Each row is followed by its class.
[ 11 -26 -36  15 -15 -13 -17  19  56  27   0 -53  42 -31 -42   4  10  19
 -16  33 -68  -4 -22 -11 -16  36   7  38 -56  21 -21   2  -5 -22]  J_332
[-35  23 -10 -14   5   3 -26  11 -23  -7   2  25   0   2 -19  29  22  23
 -22  -3  29  43  -1 -24 -24 -37 -22 -10 -40 -23 -39  -5  16   5]  J_904
[ -4  93  41  31  24 -36  15  26  34 -15  40 -21  25   4  22 -16  57 -17
 -19 -87 -17  15   5  15  17 -10  12  48 -29 -15 -33 -15  24  14]  J_413
[  6  23  -1 -15 -22   1 -20  36  62  -1  -3   6 -13 -41  26 -33  46  -4
 -46  19 -29 -24 -22 -13  15  59  68  10  24  15 -21  25 -14  13]  J_932
[  9 -59   9 -51 -42  -3   0  -2 -25   2  10 -12  15  -3  -7  -3 -15 -23
  30  -3  61 -30 -31 -34  18 -13  13  39  21   8 -20  -7 -14  53]  J_119
[-35  28  -6   1   1  12 -43 -15 -67 -46  -3  41  19   1  52  12  47 -28
 -18  21  33 -31 -36 -34 -29  70 -22  19  29 -26 -36  -5  -5   6]  J_642
[-14 -14  -3  15  -1   5 -25 -31  19   5   9  11  11  19  27 -16  38  11
  -8 -10  57 -41 -37 -10  -6   5   4  32  -2  -6 -36  10 -40 -20]  J_409
[  6   3 -20 -14   6 -11  10  10  19  19  13   2  -6  16 -42 -21  15  10
 -17  22  -1 -20 -18  48  42  19  -5  -5 -68   8  25  22  22 -20]  J_119
[-17 -39  29 -30 -25   0 -23   1 -22  -4 -10  -4  15  -4  26  -4  -6 -22
  15  19  26 -41   7 -41  -4  47  20  12  44  -3   1   0  -3   7]  J_752
[-28  -5  12   7 -10 -13 -12  -9  51 -10  50   9   1  40   7  44  47 -29
 -14 -36  26  59 -48 -29 -27  35 -19 -57 -28   8  12  30   8 -48]  J_752
[ 17  37  -4 -34  -7  -7  -3   3 -21   4 -23 -19  -2   1 -46 -15  27 -15
 -42   2  26 -19 -46 -14  29  -4  -1  -6 -38  -8 -13  12  24   6]  J_752
[ 16  15 -12 -22   9   1  36  33  31  13 -14  26  -8  -8 -34 -29   8  33
 -11  -2   5  47  -7  49  13 -24 -40 -14 -99 -12  44 -22  29 -26]  J_932
[-50 -32  -3   1   6   8  15  12  -6 -13  42  31   9  56  52  39  71   3
  45   6  42  24 -15  23 -13  15  24 -34  30 -19  26  -4  20  -4]  J_332
[-21 -60  11  24 -23  20  21  -5  14 -12  32   8   8  51  52  46  -2 -49
 -13 -13 -37   3 -11 -15  -5  65 -11  35  52 -24 -11   8 -26 -68]  J_66
[ 50 -44 -13 -60 -19  -7  -8 -22   3   5  12  21  24  10 -40  32  28 -21
  15  18 -15  67 -38 -37  -9 -49 -20   3 -30 -14   5   0  18  12]  J_808
[-43 -34  -2  10  12  -3  14   1  24   6  37 -59  27   4 -52  -1  39  30
  -5 -17  37   9 -45 -35  18  20   8  18  23  34 -40   5  11   2]  J_838
[  8  -7 -23  -4  31  41  48   9  42 -14 -40 -30 -39  23 -29  -9   3  59
   4  35 -58 -15  26  47 -13   0  -9  40   2  36  -1 -17  -9 -42]  J_642
[ 20  32  -2 -17 -11   5  29  40  11   7  13  24 -36  -3   8 -44   6 -24
 -52  16 -23 -25 -41  11  34  18  18  28 -28 -18  16  26 -15 -41]  J_808
[  0  14 -14 -24   8  -2  42  39   4  44  11  19 -20  11 -61 -30  33  -6
 -18  21 -53 -23   8  34   1 -13 -29 -15 -91   4  56 -12  27 -38]  J_932
[ -3  10  11 -21 -19  -1   8   0  -3  16 -16 -29 -18 -13 -24 -19   7 -23
   0  13  43 -16 -27 -53  -7  15 -13  -9 -18   2  -6  26  -1  14]  J_66
[ 27 -10  12 -57 -53  13  12 -12 -28   5 -28 -27 -17  24 -14 -12 -24 -49
 -25  39 -36  11 -43 -25  33 -12 -22 -15 -21   1  40  24  -7 -24]  J_752
[-23  10  18  28 -22   7  29  49  -4 -25  31 -18  19  41  68   9  33 -57
   8   6  -4 -16 -23  -2   9  46  32  62  50 -15 -13  24  -2   5]  J_904
[ -6 -19  16 -31 -27 -20   7  19  48  29  17 -63  25   5 -18  38 -14 -33
 -19 -29 -46  45 -14 -51   7  -4   8  57 -17 -41 -55   2  -6  -3]  J_808
[ 27   2  -4  38  30  15  44   0 -28 -12   1  47 -17  17 -23  -2  41  28
 -15  25 -17  20  -7  -5  -3  45 -81  22   1  -2   7  -7  -7 -20]  J_119
[-20   6  33  60 -18  -3 -33   9  -3  13  -8 -73   7  53  41  23  17  40
  18   0 -68 -36   8  19  19  50  66  12  67  -2 -38  16 -42  -1]  J_808
[ 24  50  -9 -11 -14   8   6  20  30 -18 -32  28  10 -20  -2 -23  39   1
 -67 -23   5  18 -43   9   1  14  13  -1   6 -18 -28  12  12 -21]  J_413
[ -8 -26 -15 -17  29   1 -29   3  61   2  20 -36  26 -40 -36  31  77 -12
  -9  53 -59  30  11 -77 -37  13  64  -2  43  13 -36   6  26  14]  J_752
[-25 -14  10  40 -15  30 -43   1  36 -23  25  20 -47  -7  56  -2 -10 -10
  -7  14  -3  -4  11 -11  17  88  18 -33  59  48   4  40 -36 -28]  J_932
[ 31 -98 -14 -32  -5  -3   7 -37  15   0   8   8  10  41 -14  76   1  22
  44   4 -26  28  48 -12 -26  -1 -29  20  31  23   5 -29  -6   9]  J_642
[ -1  16 -13  44   8  24  29  51   0  -6   6  -1 -23  14  12   0  53  37
 -32  36 -22  29 -33   0  15  19  14  17  28 -10 -17   7 -16  -3]  J_808
[ 18  21 -15  -8  -6 -20  -1   6 -50 -14 -22  -4  -8  27 -19  13  26  30
 -34  27  24 -59 -41   5  12  11  36  11  25   0 -28  22   6  27]  J_838
[-29 -24  16  41  26  18  29   7 -10  -3  32  14 -26  45 -10  28  45  31
 -33 -14  10   8  22  -7 -11  14  -8 -47  26  25   5 -11  -7 -55]  J_904
[-29  11   0 -14 -37  16 -24  24   3 -37 -17 -31  -5   8 -13  41 -20 -26
  -8   6  12  27 -11  -6 -42   8  14 -37   7  27 -15  17  32 -14]  J_413
[  4  -8   6 -42 -14   6   2  -7 -13  -3 -19 -22   6   3 -44 -17  18 -26
  26   8  51 -33 -50 -29 -15  30 -16   6 -17  14   3   8  22  -3]  J_752
[ -5 -22  -2   8   0   7 -43   5 -21  -4  23  24  50 -16   2  12  33   1
  52  -7 -25  31 -30 -30 -19  29   5   6  14 -25 -27 -10   5   5]  J_332
[-14 -28   8 -55 -33 -10  -3  -2 -11 -14 -18  17  26 -19   8 -24 -29  -8
   1 -13  35 -12 -29   9  -5  31 -11  10  -2  -2   8 -23  14  18]  J_409
[-51 -37 -22 -15   6  -5 -13  10 -57 -29  61  79   1  35  63  48  37 -42
 -29  44  36 -17 -14 -12 -16 -29  45 -13  39 -41  11   5  12  -5]  J_66
[  1  13   2 -48 -10  -9   5 -25  10  10 -12 -24  -1  -4 -13   5  16 -29
  -3  -5  22  -5 -12 -21   7  16   9  11   7 -11  -3  14  10  -5]  J_932
[-34  60  34 -13 -38  -8  -1  34 -16  14  -6 -18  40  -2 -16 -29  52  -7
 -41 -42   4   9 -47 -31 -16  12 -34   9 -73  -7 -25 -10   8 -29]  J_332
[ -1  -8  -3  -6  15   0   0 -14 -16  12 -17 -13  -2   6 -17 -17  -2  -8
   0  11   4 -48 -18 -17  -3   4 -17 -13  -4  -8 -12  -6 -15  23]  J_642
[ 26  32  13   0 -13  16   3   6 -27 -17 -19 -21 -27   2  -9  -7  26 -25
   2  21  48 -19 -22 -38   6  45  -5   2   5  18 -13  31   2  11]  J_904
[-19 -55   9 -35 -30 -29 -34   2  37  11  16 -18 -10  40 -18  34  47  37
  -1  20  -9 -35 -12 -25 -28   1  26   3 -34  45 -25   3  -6  33]  J_66
[ -1 -42 -28 -31   4   3 -35 -40 -11 -28  70  10  30  -3  21  45  50 -49
  23 -11  35   5 -27 -35 -16 -24  39  16   7  10 -12 -22  -4   0]  J_642
[ 19 -22  16  28   1  -2  31  23  57 -13  35 -64   3  -4   3  11   5  -8
  30   0 -54  46  -1 -32  -5 -17  15  29  21  48  -5  -1 -14  23]  J_332
[ 16  29  22 -52 -28  -2  16  -4 -12  23 -35 -39  -9   7 -53  -9  30  -8
  -7  -6  42   0  -5 -42  21 -28 -19   7 -14   5 -34  15   9  52]  J_119
[   9    9    5    0  -17  -29  -27   11  -16   17   16  -28   27   31
  -12   21   21    2    9   17  -47    3  -30   -5  -17  -19  -16   18
 -114  -16    2   -5   -2  -23]  J_332
[-41 -43  -5 -39 -11   7   1  15  17  15   3  30  34  23 -39  17  17   6
  20  13   2  50  11 -12 -23  34 -56  24  -8  -7  -3  11  43 -21]  J_409
[-41   5  12 -55 -23  -8  -4   5 -42 -10   2  17 -22 -32  21 -35 -44 -30
 -16  -3  70 -42 -34 -21   9  51  -2  10  -2 -18   3  -1  -3  11]  J_409
[-16  15   3 -45  -9 -12   5   7 -23  12   1   4  13  10 -52 -24  19 -20
 -17  -8  41 -52 -36   1  14  17 -19  23 -42  -2 -17  11  27   1]  J_119
[-27 -27  33  21  15   6  16 -38  28 -10  23 -64 -31  -9  49 -25  24  -7
  20  49   1 -29 -35 -51 -11  90  -4  19  10  11   9  -1 -57 -12]  J_119
[ -4  26   5 -39 -11   0   7  -8 -21  27 -24 -48  -7   0 -42 -20  15 -44
  18  30  30 -42  -4 -36  -3  -7  -5   6 -10  -4   0  28  21  17]  J_413
[ 10  -3  -2  30  40   3  -3 -23  28 -38  46 -27 -19  -8  13  15  41   0
 -21   7  -3  -5 -26 -17  17  50  69  -7  50  22 -18  16  -7 -33]  J_838
[ 14  21   5  11 -52   5  24  22 -30   2 -19 -93  21  18  26  16  15  -6
  28  36 -66  -3   1 -12  -2  30  49  42  67  25  14  17 -29   9]  J_642
[-13  37  -1  51   1  14  34   0   0   7  -2 -53 -26 -23   6 -12  14  -9
 -21 -24 -16 -17  -1 -23  37  73  17  -2 101  20 -29  15 -27  38]  J_904
[-37 -13  13 -22 -30  22  10  11   8 -22 -13  14 -23  44  15  38  11  -7
 -52 -22  22  12   6  -1  -7  -7 -15 -10   8   3 -32  -7   7 -20]  J_66
[  0   8  -2 -41  10  27  11 -24   1 -28   7   5 -51  36  -9  13  43 -34
   3  38  41 -21 -33   7   7  72  -7   1 -30   0  11  31  18 -59]  J_119
[-19 -43  -6 -67 -24 -20 -38 -16 -46 -11  16 -55   0  16 -38  52 -26  -8
   7  24 -29 -42  -7 -42  -5  30  23  43  10  33 -29  -3   2  11]  J_642
[  6  25  28  11 -43  -1  16  37  15  37   5  10  -6 -37  -9 -11  -4  -5
 -49 -19 -40  44  55 -67  -1  -4 -38  16  11  14 -19  12 -36  10]  J_119
[ 33 -80 -10  20  13  21   5  -3  -6  -1  37 -21  12  15 -10  45  44 -13
   8  35 -70  10 -15 -57  10  14  29  56  51 -12 -41 -13 -20  -6]  J_66
[ -9 -40 -20 -11 -13  -5  -6  12  20  12  19  27 -17  31   0   5   7   1
  -3   1   8 -81  -6  28  -4  40   1  45 -24   7 -10   2  -9 -17]  J_413
[-23 -15 -26 -13 -28   3 -36  17   7  22  45 -12 -14 -21 -42  17 -26 -22
 -27  34 -71 -19  33 -19  14  28  21  24  -9  46  -8  35  -9 -35]  J_119
[-22 -49  36  24  -3 -18  -4 -16 -29  -1  23 -19   6  49  12  54  26   5
  48 -41  39 -31 -20 -34 -45  48   0 -17  25 -13 -24 -22 -15   9]  J_66
[ 17  -5  -7  14  15   0  -7 -12  17   4  -1  -4  38 -24 -48  -4  25   8
 -40  -3 -66  33  -1 -11  13  20   5 -45  30  26   0   2  24 -27]  J_332
[-19   9 -20  20  34  11   5  18  10   2  44  33  12  13 -14 -10  51  15
  34  -7 -12   1 -12  40   4  -9  30   4  12  -5  -2   8  13 -11]  J_119
[ -8 -21 -25  14  23  10  -4  13 -12  20  15  44 -16 -10 -37   2  -3  42
  13  37  -9  31  22  -4 -21 -54 -43 -23 -48  -5  10 -13  -8  11]  J_119
[-11  30   1  73 -19  18 -32  33   0 -13  -4 -15  48  13   0   5  14  -2
   8  33 -98  44   9  19 -43 -31 -52   1 -64  22  -8  -8  -2  -4]  J_119
[  9 -47  -1 -23 -16  -5  36 -10  26  11  -6 -50 -16  -9  28  10   8 -28
 -35  86   6 -21  34 -42   3  11  17  13  -1   9  31   1 -13   4]  J_838
[ 43  -4  -1  60  10   5 -25  33  11 -20 -17 -13  15  15 -19   2  45  50
   1  27 -39 -27 -27  24 -17  45  26   7  -4  30 -25  -5  -2  -3]  J_808
[ -6  11  16   1 -11  30 -13  -6   5 -45  29 -28 -31  -6  77  15  16 -63
  16  -3  15 -13 -18 -38  -7  47  46  12  42   7 -19   3 -38  -5]  J_642
[-17  24 -43  17  17 -28   4  44  28 -20   5  27 -17  -5  27   7  52  59
 -48  42 -10  -7 -66  35 -14  39  51  -1   5 -17  -8   6  -3  31]  J_932
[-50  38  -7  32 -11   0 -38 -20 -35   5  -1 -19  -2 -21   7  -5 -50   3
  16  -7 -45 -11   2   0 -31   2 -19 -34  -3  15   5   5 -28 -16]  J_332
[-45 -10  14   0 -46 -18 -13  26 -35  27  26  10   0  20  29  -9  -2   8
 -19  15 -26 -39 -14 -23   9  64  38  12  73   5   7  43 -35  -8]  J_409
[ -4  -9 -12  31 -25  25 -25  -8  24  13  48  12  17 -36  26 -36  17 -24
  46 -40  -8  17 -42 -11  13  37   3  14  13   5   0   6 -36 -12]  J_413
[-13   8 -30  24  -5  13  -1   7 -11  26  29 -27  11   4 -11 -11  39 -15
  22  36 -16   9 -67 -16   6  24 -16  13 -56 -18   9  22 -15 -35]  J_332
